Below is a small trained network, with its code and all its weights. Each question gives an input and a class and asks what happens when units are switched off, that is, made to give their printed mean instead of their output.

import numpy as np


def w(rows, s, z=0):
    codes = np.array(rows[::2]) - 128.0
    scale = np.full(codes.shape[1], s)
    scale[-1] = z or s
    return codes * scale


def f(y):
    return np.maximum(y, 0)


def log_softmax(a):
    a = a - a.max(-1, keepdims=True)
    return a - np.log(np.exp(a).sum(-1, keepdims=True))


def net(x, mask):
    res = np.array(x, float).reshape(1, 5) / 4 @ E
    y = f(res @ A[0][:, :-1].T + A[0][:, -1])
    res = res + np.where(mask, y, B[0][:, -1]) @ B[0][:, :-1]
    return log_softmax(res[-1] @ U[:, :-1].T + U[:, -1])


A, B = {}, {}
E = w([
[208,144,103,227,165,84],'x0',
[209,145,92,2,110,135],'x1',
[188,31,54,108,146,169],'x2',
[39,149,25,92,111,59],'x3',
[117,206,77,152,6,139],'x4',
],0.0087)
A[0] = w([
[40,143,112,135,86,106,243],'n0',
[41,142,129,136,96,138,165],'n1',
[126,106,58,88,123,140,111],'n2',
[122,123,156,172,145,128,16],'n3',
[133,116,86,89,67,178,128],'n4',
[137,228,124,85,94,126,143],'n5',
[133,108,182,186,137,134,53],'n6',
[97,115,134,50,161,138,133],'n7',
[155,74,102,68,114,150,164],'n8',
[125,113,131,123,172,77,199],'n9',
[33,141,113,146,104,132,166],'n10',
[155,77,103,67,148,143,106],'n11',
[52,136,88,147,135,93,97],'n12',
[84,163,110,161,133,98,155],'n13',
[94,157,123,154,65,136,114],'n14',
[147,147,126,114,67,192,205],'n15',
[102,82,206,8,181,134,164],'n16',
[109,102,185,96,105,153,107],'n17',
[54,158,132,123,61,116,138],'n18',
[114,157,139,176,128,95,66],'n19',
[63,124,119,141,104,114,119],'n20',
[91,173,93,19,88,101,167],'n21',
[89,67,139,160,131,130,144],'n22',
[93,161,166,182,92,106,116],'n23',
[161,98,190,170,129,166,151],'n24',
[145,214,135,82,72,111,169],'n25',
[54,144,100,147,117,124,143],'n26',
[165,61,78,73,149,161,87],'n27',
[131,126,126,126,146,118,125],'n28',
[131,107,88,75,43,184,140],'n29',
[35,128,133,143,93,113,164],'n30',
[133,107,95,87,61,165,143],'n31',
[141,205,134,101,99,129,139],'n32',
[150,134,88,191,104,128,3],'n33',
[166,115,195,178,148,199,173],'n34',
[106,96,119,144,143,115,134],'n35',
[122,186,106,55,62,82,122],'n36',
[135,161,120,124,145,96,2],'n37',
],0.013,0.0037)
B[0] = w([
[135,177,134,144,127,225,239],'n0',
[156,159,136,52,123,169,214],'n1',
[132,128,144,144,184,62,183],'n2',
[98,144,131,143,153,91,166],'n3',
[105,160,170,93,169,66,192],'n4',
[184,169,159,126,64,54,208],'n5',
[112,172,135,171,172,79,194],'n6',
[73,111,134,209,164,159,190],'n7',
[156,94,90,107,189,118,209],'n8',
[123,74,125,106,77,151,178],'n9',
[166,149,134,45,129,208,220],'n10',
[158,68,85,53,102,153,204],'n11',
[162,112,89,129,160,179,201],'n12',
[157,118,110,125,131,196,199],'n13',
[104,167,174,96,120,134,200],'n14',
[136,155,152,98,139,46,195],'n15',
[70,159,165,79,210,236,243],'n16',
[106,205,166,112,128,130,175],'n17',
[127,201,161,139,116,177,226],'n18',
[145,82,91,114,150,170,182],'n19',
[165,131,127,72,158,168,187],'n20',
[66,118,108,254,162,129,238],'n21',
[189,141,120,99,168,106,181],'n22',
[143,106,118,78,75,120,217],'n23',
[146,185,118,174,210,97,222],'n24',
[182,171,146,109,82,53,215],'n25',
[144,140,110,105,165,210,202],'n26',
[186,78,89,27,96,118,219],'n27',
[125,124,131,122,111,133,141],'n28',
[79,175,198,88,158,45,211],'n29',
[181,153,127,48,129,169,220],'n30',
[92,162,191,95,167,60,192],'n31',
[171,141,161,106,88,70,188],'n32',
[97,164,168,115,185,109,165],'n33',
[146,184,129,176,224,91,246],'n34',
[161,110,123,108,149,125,159],'n35',
[112,134,102,220,110,103,221],'n36',
[135,139,139,141,87,145,138],'n37',
],0.0097,0.012)
U = w([
[154,94,83,100,137,185,122],'0',
[66,94,126,124,68,111,2],'1',
[117,164,168,91,50,135,92],'2',
[113,159,158,108,166,104,165],'3',
[37,51,127,112,133,147,103],'4',
[93,136,113,250,126,87,136],'5',
[194,77,102,90,80,41,182],'6',
],0.014,0.0038)

Each question gives the input, the list of numbers given to net, and the class t.
The units are the neurons (one row each of A and B). Each row of codes is followed by its name. A weight is (code - 128) times the scale printed after its matrix; where a second scale follows, it is the last column's (A, B and U).
mask holds one flag per neuron, in row order. A switched-off neuron (its flag False) gives its mean, the last column of its row in B, instead of its output. The means were averaged over made-up inputs and are rounded, as every weight is.
A unit's drop is (log p(t) with every unit on - log p(t) with that unit switched off) / (log p(t) with every unit on - log p(t) with every unit switched off).
The circuit of an input: a set's keep is (log p(t) with only the set's units on - log p(t) with every unit switched off) / (log p(t) with every unit on - log p(t) with every unit switched off). Starting from the 12 units with the biggest drops (on a tie, the unit counted first), units are removed one at a time, each time the one whose removal leaves the highest keep (on an exact tie, the one counted first), for as long as the keep stays at least 0.8.
units of the circuit, in order: the units of the circuit, biggest drop first
most important unit: the unit with the biggest drop
top k neurons: the k neurons with the biggest drops, biggest first
drop of u: that unit's drop, to one decimal
input [-1,-7,-7,-6,6], class 2: most important unit : n23
input [7,4,4,-6,-2], class 6: units of the circuit, in order : [n16, n27]
input [-3,8,4,-3,5], class 6: units of the circuit, in order : [n27, n25]
input [0,1,6,-6,2], class 6: top 2 neurons : [n16, n27]
input [-8,4,-5,0,5], class 2: top 3 neurons : [n5, n34, n25]
input [-7,-6,3,7,5], class 2: units of the circuit, in order : [n18, n34]
input [-2,8,7,-2,3], class 6: top 2 neurons : [n27, n11]
input [-2,7,1,-8,-6], class 0: top 3 neurons : [n11, n27, n29]
input [0,6,-3,1,5], class 2: top 3 neurons : [n34, n25, n5]
input [-6,-4,-1,4,1], class 0: top 2 neurons : [n12, n26]
input [2,-4,-6,7,6], class 2: drop of n18 : 0.3
input [5,1,7,1,-7], class 0: drop of n32 : 0.4
input [5,-6,-6,8,7], class 0: drop of n13 : 0.3
input [4,-6,-8,0,-3], class 0: drop of n32 : 0.0
input [-6,5,-7,7,-8], class 0: top neuron : [n29]
